Below is a small trained network, with its code and all its weights. Each question gives an input and a class and asks what happens when units are switched off, that is, made to give their printed mean instead of their output.

import numpy as np


def w(rows, s, z=0):
    codes = np.array(rows[::2]) - 128.0
    scale = np.full(codes.shape[1], s)
    scale[-1] = z or s
    return codes * scale


def f(y):
    return y / 2 * (1 + np.tanh(0.7978845608 * (y + 0.044715 * y**3)))


def log_softmax(a):
    a = a - a.max(-1, keepdims=True)
    return a - np.log(np.exp(a).sum(-1, keepdims=True))


def net(x, mask):
    res = np.array(x, float).reshape(1, 2) / 4 @ E
    y = f(res @ A[0][:, :-1].T + A[0][:, -1])
    res = res + np.where(mask, y, B[0][:, -1]) @ B[0][:, :-1]
    return log_softmax(res[-1] @ U[:, :-1].T + U[:, -1])


A, B = {}, {}
E = w([
[179,9,142,171],'x0',
[36,106,117,179],'x1',
],0.014)
A[0] = w([
[158,63,129,173,16],'n0',
[254,120,199,100,64],'n1',
[175,80,121,13,47],'n2',
[160,54,108,156,245],'n3',
[168,83,49,100,2],'n4',
[182,22,158,133,61],'n5',
[25,50,39,223,50],'n6',
[105,111,112,196,3],'n7',
[187,81,74,200,23],'n8',
],0.0092,0.0053)
B[0] = w([
[79,254,103,188,177],'n0',
[151,123,185,180,238],'n1',
[146,147,203,201,178],'n2',
[88,110,49,82,253],'n3',
[108,206,147,194,131],'n4',
[121,180,81,143,237],'n5',
[175,114,190,193,251],'n6',
[122,254,204,212,135],'n7',
[93,207,126,125,177],'n8',
],0.013,0.0069)
U = w([
[87,226,41,103,52],'0',
[151,102,254,176,54],'1',
[122,23,50,44,255],'2',
],0.013,0.0069)

Each question gives the input, the list of numbers given to net, and the class t.
The units are the neurons (one row each of A and B). Each row of codes is followed by its name. A weight is (code - 128) times the scale printed after its matrix; where a second scale follows, it is the last column's (A, B and U).
mask holds one flag per neuron, in row order. A switched-off neuron (its flag False) gives its mean, the last column of its row in B, instead of its output. The means were averaged over made-up inputs and are rounded, as every weight is.
A unit's drop is (log p(t) with every unit on - log p(t) with that unit switched off) / (log p(t) with every unit on - log p(t) with every unit switched off).
The circuit of an input: a set's keep is (log p(t) with only the set's units on - log p(t) with every unit switched off) / (log p(t) with every unit on - log p(t) with every unit switched off). Starting from all 9 units, units are removed one at a time, each time the one whose removal leaves the highest keep (on an exact tie, the one counted first), for as long as the keep stays at least 0.8.
units of the circuit, in order: the units of the circuit, biggest drop first
most important unit: the unit with the biggest drop
top k neurons: the k neurons with the biggest drops, biggest first
drop of u: that unit's drop, to one decimal
input [8,-7], class 0: top 3 neurons : n5, n3, n0
input [0,7], class 1: units of the circuit, in order : n6
input [5,5], class 0: units of the circuit, in order : n3, n0
input [8,7], class 0: top 2 neurons : n3, n0
input [-6,7], class 1: units of the circuit, in order : n6, n3
input [-1,-3], class 2: top 3 neurons : n6, n0, n7
input [7,-6], class 0: top 2 neurons : n5, n3
input [-3,2], class 2: top 2 neurons : n0, n5
input [0,3], class 2: top 2 neurons : n1, n2
input [-3,-5], class 1: top 2 neurons : n3, n5
input [4,-1], class 0: top 3 neurons : n5, n0, n8
input [-4,6], class 1: top 2 neurons : n6, n3
input [-3,-1], class 2: top 2 neurons : n0, n5
input [4,1], class 0: top 2 neurons : n0, n5
input [8,6], class 0: most important unit : n3
input [6,-6], class 0: drop of n0 : 0.2
input [3,0], class 2: drop of n2 : 0.0
input [-2,3], class 2: drop of n5 : 0.1
